After every row comes roughly how far along a hidden order it lies, from 0 to 20.
(in the rows, 128 means zero)
[142 111 123 115 140 159 119 125 141 128  63 120  99 119 118 120 141 153
 124 116  93 100 157 126 142 136 143  79 178 123 129 120 128 109 131 141
 121 170 137 155 103 156  81  46 143  98 123 177 125 154 109 143 148 134
 121 163]
14
[120 144 140 125 132 177 121 112 148 129 106 154  85 166 125 111 177 143
 113 106 122 111 124 112 153 124 113  91 149 139 117 115 130 108 131 147
 128 150 123 155 187 166  47  36 143  59 132 178 131 121 124 236 123 157
 116 211]
19
[140 146 120 120 141 146 130 121 133 125  56 136  39 101  98 127 116 179
 102 183 114 110 147 127 146 138 134  70 189 136 132  92 124 113 129 149
 130 155 127 166  84 166   6  40 149 140 139 135 123 146 119 146 104 142
 108 146]
17
[112 134 138 119 133 159 143 121 130 129 158 146 201 116 151 129 212  96
 153  65 134 111 107 126 133 126  91 144  58  97 126 136 134 126 124 119
 124 153 119 114 200 133 142 142 120  61 109 128 132 138 153 168 154 138
 121 125]
5
[118 195 138 136 126 110 129 116 129 134 180 151  35 132 105 147 114 133
 120 193 150 135  96 130 131 105 128 126 144 140 128 109 128 142 133 135
 127 117 114 134 188 136 103 146 123 154 134 116 124 133 133 173 112 103
 121  94]
13
[106 136 146 115 136 159 129 133 110 130 154 158 196 137 153 113 215 108
 129  84 130 106  85 106 134 156  86 119  89  97 130 140 135 114 125 135
 132 136 115 100 236 134  62 147 122 179 133 157 130 160 177 225 123 124
 129 131]
10
[152 111 127 117 140 146 124 138 101 122  31 125 147  95 119 113 154 117
 128 151  98 127 152 127 118 203 130  83 143 105 145  97 127 108 125 133
 138 154 143 136  61 152  44 101 140 221 120 147 125 168 169  76 113 127
 117  75]
11
[147  89 133 123 138 139 126 151 110 124  68 120 215  89 128 108 130  94
 142 134 104 148 133 127  94 211 131 117 141 106 142 116 127 115 126 128
 140 122 142 108  32 129 117 139 143 223 124 140 122 165 154  59 122 134
 122  28]
7
[119 162 139 132 128 109 130 119 122 131 166 130 127 119 120 133 118 111
 145 160 140 119 102 131 120 130 115 133 149 126 127 128 129 137 132 126
 128 112 122 123 153 133 115 162 139 129 127 138 123 144 139 166 122 115
 122  67]
10
[127  97 145 125 134 167 125 145 112 131 113 142 255 125 148 122 181  52
 139 103 103 144 123 116 101 179 115 133  90  76 138 124 132 121 125 127
 140 143 134  85 156 129 100 178 120 175 113 137 122 190 182  71 126 134
 126  41]
5
[133 149 128 122 135 179 120 124 133 130  73 158  50 139 110 144 169 129
 100 172  97 148 143 128 145 150 132  75 127 127 135  78 125 112 126 145
 135 156 134 168 141 174  38  31 125 158 116 127 128 176 143 129 102 144
 106 152]
18
[132 112 120 137 122 109 141 134 126 135 142  91 186  83 110 182  93  64
 180 156 121 138 137 156  97 123 158 141 123 116 138 112 125 155 130  92
 130 146 140 122  87 111 204 211 117  83 102  95 122 171 141  30 148 115
 122   1]
0
[122 192 125 123 138 166 125 115 131 133 106 162   1 133 102 160 167 167
  95 189 129 106 128 126 164 118 119  74 145 133 132  83 129 127 128 141
 123 178 119 175 215 180   1  38 120 139 133 128 130 150 148 210  95 126
 107 221]
18
[125 144 129 130 125 108 132 118 114 138 185 117 142  97 111 182  92 106
 137 175 140 119 114 142 112 113 148 130 146 115 135 137 128 154 133 109
 123 142 114 113 150 111 237 210 114 132 114  79 119 150 134  95 126 103
 136  29]
4
[ 99 151 138 120 138 142 138 116 122 128 176 162 207 104 153 113 203 122
 133  95 151  84  76 120 143 127  87 137  71  96 130 157 137 124 123 123
 121 141 107 108 255 134  96 171 123 123 130 131 134 131 158 225 135 120
 117 141]
6
[127 169 117 135 133 123 136 115 115 140 140 126 128  95 108 205 138  86
 184 182 129 109 147 152 122 119 145 110  97  94 141 101 127 157 129  97
 120 199 130 138 180 143 111 208 100  98  92  93 124 205 175  60 130  96
 123  55]
1
[108 164 136 134 133 167 122 111 135 134 189 153 125 153 140 138 174  98
 130 129 132 119  96 126 143  93 111 134  93 136 121 130 131 138 129 130
 121 141 118 137 229 145 123 126 112  55 111 141 133 136 134 199 145 132
 117 158]
10
[152 112 121 113 140 121 137 128 126 119  51 105  75  86  97 124 114 162
 131 136 113 109 149 138 124 172 148  80 180 132 139 114 123 116 131 127
 129 155 139 145  44 134 135  89 147 190 132 143 120 158 115 123 126 119
 123  86]
11
[126 130 130 116 136 172 135 126 118 132 123 147 198 106 142 151 190  96
 150  81 116 103 129 129 131 140 125 116  74  79 135 140 134 131 126 117
 123 183 125 113 171 131 117 143 110  87 103 131 130 194 168 123 143 123
 132 113]
4
[125 110 133 123 134 179 138 132 119 130 123 150 255 110 157 127 201  67
 159  88 113 123 123 130 121 144 119 152  33  79 135 128 135 126 124 112
 125 172 131 103 163 129 125 164 109 114  99 121 133 185 178  90 145 138
 128 103]
2
[109 185 141 132 119 129 115 130 114 134 154 173  40 167 133 129 169 158
  87 193 143 134  83 106 142 126  99 110 128 132 129 117 132 133 124 148
 132 100 100 120 233 148  17 115 122 206 160 125 130 106 161 213  81 101
 118 177]
20
[136 165 113 137 129 120 134 107 124 136 143 105 109  92 113 179  92 106
 183 171 140 106 152 155 120 104 156 122 142 122 135 109 126 156 133 102
 120 187 134 149 104 134 129 178 112  34  96 116 127 178 143  49 143 111
 123  77]
3
[119 146 121 118 134 143 141 119 127 132 149 122 146  96 130 167 164 109
 168  76 128  90 127 145 141 112 140 128  82 100 135 151 130 135 126 104
 114 201 124 126 160 124 194 164 109  37 106 121 131 194 132 152 146 120
 133  91]
2
[110 155 141 130 129 161 117 115 141 134 181 154 105 161 131 129 161 124
 106 128 127 120  98 116 149 103 109 123 129 131 120 131 130 127 132 140
 127 124 116 138 202 146  93  90 127  88 125 162 127 135 125 215 132 143
 122 165]
15
[135 178 117 137 131 127 131 114 132 135 101 118   1 110  85 161 105 169
 147 175 134 119 146 143 149 121 138  89 188 141 137 108 125 133 132 129
 119 178 134 169 110 154  65  79 132 146 127 144 122 174 119 142 113 125
 119 133]
13
[139 120 119 121 139 154 141 121 127 132 127 121 172  94 128 159 179  99
 171  60 116  95 168 146 135 132 145 118  85  93 137 144 132 130 129  98
 113 216 137 127 131 129 167 133 108  18  94 127 125 210 142 103 158 131
 139  96]
0
[130 144 126 118 137 163 125 120 138 128  78 142  59 121 108 124 133 161
  94 142 115 120 134 127 148 130 128  87 169 139 128  99 126 115 129 147
 127 141 131 154 121 162  56  34 161 127 137 140 127 138 107 176 116 151
 110 183]
18
[112 158 140 133 127 120 131 123 122 129 151 134 171 112 137 113 136 114
 142 143 146 106  81 121 116 128 112 135 144 123 124 143 133 140 132 131
 128 115 118 105 174 130 108 171 126 125 132 147 126 118 146 166 129 113
 125  85]
10
[129 178 116 131 129 116 123 119 125 138 124 122   1 121  88 189  87 180
 122 214 130 126 141 143 138 105 146  93 182 140 137 103 124 145 134 129
 121 143 128 160 138 142  81 102 117 178 132 114 119 122 115 136 103 100
 121 126]
14
[123 164 136 124 139 107 128 124  96 132 130 149 115  88 121 154 161 157
 122 194 143  91 113 124 119 171 111  99 139  94 142 141 132 133 127 133
 129 123 111 107 196 136  28 174 125 255 143 118 120 151 175 159  99  83
 122  53]
9
[143 145 129 112 144 126 132 129 109 125  67 134  77  85 108 138 154 162
 118 157 118 102 133 130 129 183 129  73 157 108 146 114 127 118 127 131
 127 175 124 128 140 147   9 123 141 224 137 125 121 174 153 160 101  99
 118  85]
10
[121 119 138 134 126 162 127 139 116 135 158 153 255 129 159 131 193  38
 158  98 113 146 108 130 108 140 112 159  26  77 134 123 135 137 123 107
 134 142 133  96 175 127 133 188 102 126  96 122 132 184 190  56 141 132
 121  88]
3
[133 137 129 108 150 157 129 126 117 126  54 147  81  95 113 148 180 164
 102 158 102  88 146 121 146 169 125  53 157  94 142 101 128 109 127 141
 125 191 121 141 180 167   1  88 128 194 128 141 125 180 149 154 107 108
 115 135]
12
[111 135 150 111 136 157 130 134 114 124 121 162 181 140 150  90 213 124
 111  99 129  99  83  99 141 174  87  96 101 100 129 143 135  99 124 142
 135 137 113 108 216 138  52 120 133 169 145 163 128 157 171 249 113 128
 126 144]
14
[127 161 139 135 129 140 114 125 125 129  98 163  45 153 108 130 138 119
  96 237 114 157 114 121 121 152 117  99 137 138 131  68 124 123 125 146
 143 116 128 150 149 162   4  80 129 212 136 126 126 152 146 126  86 122
 101 139]
20
[131 147 127 126 132 139 134 117 126 131 126 120  97 109 108 168 125 114
 163 128 121 107 140 138 136 123 137 104 137 123 133 134 127 135 131 103
 124 178 133 138 120 136 135 139 125  84 109 143 124 188 132 151 130 122
 129  80]
9
[123 135 134 114 140 169 123 124 126 130 115 141 138 128 128 135 155 124
 119 118 112 116 126 115 135 143 118  85 143 108 130 125 131 116 132 129
 127 166 125 131 175 143  64  80 130 110 120 155 125 161 147 160 125 136
 124 135]
12
[121 178 130 136 129 120 130 112 133 134 162 151  34 119 111 138 135 180
 112 168 151  99 108 131 153  97 113 101 168 144 125 124 129 138 131 136
 121 140 114 153 194 151  54  99 139 133 139 139 126 116 123 203 117 118
 115 156]
14
[123 183 138 130 130 119 127 121 113 134 170 145  77 124 113 163 120 111
 136 182 134 132 104 131 123 143 126 111 124 120 136 114 129 144 131 124
 128 134 118 124 181 135  98 165 116 170 125 113 122 158 155 158 117  98
 125  60]
10
[128 149 129 130 126  98 137 127 106 134 151 122 146  83 122 158 104 131
 144 174 147 110 104 136 100 134 138 126 150 102 140 151 130 148 130 113
 124 137 114  96 168 104 140 219 118 177 131  96 118 133 153  92 115  96
 125  39]
4
[109 195 120 127 132 118 141 111 118 138 172 141  95 108 110 205 162 106
 162 165 144 110 130 146 140 110 132 108  90 111 137 106 126 153 125 104
 120 188 118 146 227 144  69 196  99  67 104  85 131 182 172 163 111 102
 116  90]
5
[134 116 125 120 138 152 141 133 110 130 109 133 219  85 142 150 193 118
 147  73 121  88 139 129 145 158 123 105  80  70 144 147 134 120 125 113
 119 200 126 110 161 128 113 156 115 118 111 128 128 201 176 122 134 126
 136  93]
2
[130 150 119 126 135 113 145 125 119 128 107 121 115  72 108 174 142 122
 162 150 126  93 144 145 117 154 141  94 119 101 142 111 126 137 127 103
 125 189 131 127 123 129 105 180 122 117 106  99 124 185 153  86 131  89
 119  67]
3
[125 161 125 118 140 158 145 114 120 127 117 120 111  69 106 157 148 161
 150 137 138  65 130 133 136 136 136  86 148  99 138 131 128 128 129 117
 119 190 119 131 161 136  60 155 134 117 120 122 122 192 146 165 124  92
 127  96]
6
[116 181 130 135 125 140 115 107 138 138 174 153   9 159 117 144 131 154
 119 172 136 122 103 127 150  81 119 113 162 150 122 116 130 147 133 143
 119 122 116 160 211 155  67  85 123 100 135 140 128 102 116 198 120 119
 115 201]
18
[129 109 136 121 143 151 125 139 104 128  94 142 235  86 141 122 181 113
 119 133 111  96 133 112 114 193 113  92 125  82 141 128 132 108 125 133
 133 159 130  99 124 140  33 162 131 207 120 141 122 187 175 109 114 118
 122  61]
7
[133 130 123 136 128 112 145 124 127 133 145  99 184  80 113 170 104  85
 184 144 128 114 142 152 111 120 150 141 121 107 138 125 126 149 130  95
 124 170 139 124  87 125 170 201 125  60  95 112 123 194 137  52 151 111
 124  25]
0
[145 127 125 118 135 118 131 126 123 124  80 108  76  93 103 131  99 158
 132 153 119 119 127 140 118 158 141 103 178 133 139 128 124 127 130 130
 129 143 132 134  56 132 128 121 145 183 135 138 119 149 108 143 124 114
 120  85]
11
[110 183 135 127 132 130 130 116 115 137 173 143  82 118 118 180 158 110
 155 181 142 112 116 134 133 132 126 107 108 111 135 121 128 140 128 112
 125 171 120 131 224 139  83 180 107 135 127 106 126 204 157 188 107  90
 124  77]
8
[118 158 120 123 132 112 142 115 125 134 159 114 119 110 122 164 139 132
 170 113 136  92 124 142 144 104 137 117 117 121 133 140 128 134 128 111
 117 181 128 135 157 129 148 166 123  43 111 123 130 185 132 176 122 110
 128  96]
6
[118 152 123 119 139 169 128 124 131 134 119 140  80 124 122 143 162 141
 122 125 117 100 137 122 155 123 123  73 152 123 131 118 129 127 131 140
 122 176 124 147 192 154  41  65 129  93 123 155 125 165 136 242 127 136
 119 172]
13
[108 175 124 128 131 118 144 116 117 137 170 134 119 106 112 190 146 100
 165 153 143 107 122 143 135 110 132 120  94 103 135 118 126 148 124 103
 122 172 119 130 206 135 115 202 105  76 110  83 129 192 151 149 125 100
 123  65]
3
[135 143 122 122 138 119 129 119 126 126  75 128  18  95  96 133 121 199
  93 195 126 107 134 131 141 133 137  74 208 141 138 109 123 119 130 148
 127 130 119 152 123 150  34  85 152 195 147 123 118 128 107 150 106 113
 108 123]
16
[137 114 128 137 125  85 141 134 110 126 130  99 187  65 133 119  96 142
 151 137 144 110 107 136 100 151 135 144 161 113 139 161 129 137 129 108
 127 116 127  95  50  97 189 206 147 178 134 117 119 137 130  74 135 112
 129  19]
4
[109 155 143 138 121 122 125 133 111 135 195 146 204 136 140 132 133  75
 159 162 146 142  96 119 114 129  96 160  91 113 127 122 132 145 128 122
 134  99 121 103 185 124 104 208 117 160 124 121 128 131 172 116 136 110
 130  59]
8
[142 127 130 120 135 137 116 125 118 124  38 137  86  91 115 109 122 173
  87 230 108 118 133 117 121 182 128  84 209 128 141 102 127 112 129 151
 136 115 130 139  94 151   1 114 160 240 149 136 119 117 134  94  90 131
 108 130]
19
[125 144 128 113 141 170 126 123 134 128  87 151  73 121 118 132 174 168
  93 134 112 103 127 119 151 149 120  72 147 121 133 118 128 109 128 150
 126 159 121 142 177 160  35  48 138 115 133 145 124 141 125 205 118 136
 113 181]
16
[135 127 136 130 126 114 108 137 110 131 115 133 116 126 121 131  72 124
 108 223 118 148 107 126  95 150 125 122 150 127 137 116 127 141 129 136
 137  81 126 117 113 131  81 164 129 255 139 111 120 108 148  90 107 102
 122  78]
14
[114 162 142 140 123 112 130 126 104 135 178 150 159 135 127 176 149  84
 152 168 148 142 100 127 111 140 121 142  80  99 135 122 131 145 129 111
 134 126 116 107 225 119  97 255 100 184 118  87 125 169 188 118 103  91
 136  49]
5
[109 155 123 118 130 130 145 115 128 131 191 131 130 114 134 161 174 110
 172  76 139 103 106 144 150 104 121 143  44 113 130 144 128 140 124 102
 116 171 121 127 200 127 196 177 105  40 103 110 137 159 138 209 156 116
 123 135]
2
[121 182 136 142 123 123 116 117 131 134 155 151   1 148 104 157  94 130
 102 241 137 167 109 130 133 116 127 122 158 152 125  89 125 149 131 139
 133  91 121 149 157 150  73 105 122 170 132 103 124 118 122 136  97 115
 114 127]
18
[114 175 143 136 115 119 116 128 118 133 141 172  59 160 131 124 141 155
  91 198 147 148  85 110 137 121  97 120 144 132 125 119 132 135 125 151
 136  83 109 116 205 140  39 121 129 218 161 125 128  95 142 197  77 101
 121 156]
20
[133 140 124 132 125  94 133 134 104 134 151 115 150  92 123 155  90 122
 120 171 140 127  94 143  86 154 143 135 145 109 143 148 129 149 130 110
 126 100 121  94 103 102 178 210 121 202 131  84 118 131 143  71 115 100
 135  22]
4
[133 140 131 137 126 122 102 130 119 132 105 137  62 136 111 133  98 152
  87 245 115 149 124 121 115 146 129 122 183 144 136  98 124 130 129 144
 138  95 128 134 121 149  46 119 137 233 137 117 121 115 131  43  96 115
 110 122]
18
[122 161 114 132 126 120 144 112 127 135 150 109 157  93 112 176 105 103
 183 132 144 109 138 152 136  98 141 133 125 126 130 123 126 147 129 100
 121 181 131 140 136 131 167 189 118  36  99 108 129 176 133 113 142 118
 127  78]
3
[131 168 136 124 131  91 118 131 107 129 122 138  97 101 125 128 122 152
 107 204 132 114  96 125 106 161 120 111 158 119 141 129 130 137 129 135
 129  85 116 110 151 130  58 163 130 255 145 111 120 115 160 125  99  92
 120  71]
12
[115 183 139 134 125 104 129 123 113 132 163 167  67 114 120 139 120 150
 100 216 155 132  84 121 120 133 109 118 156 125 133 117 131 145 130 146
 129  91 109 123 195 139  43 141 128 234 156 106 124  98 151 167  91  91
 119 132]
15
[137 138 132 123 134 106 115 136 100 128 116 124  95 100 117 141 120 146
 111 196 118 119 112 130 102 180 129 109 159 115 147 130 127 128 128 124
 130 113 122 105 121 122  99 169 129 255 143 116 117 143 148 123 100  87
 121  55]
10
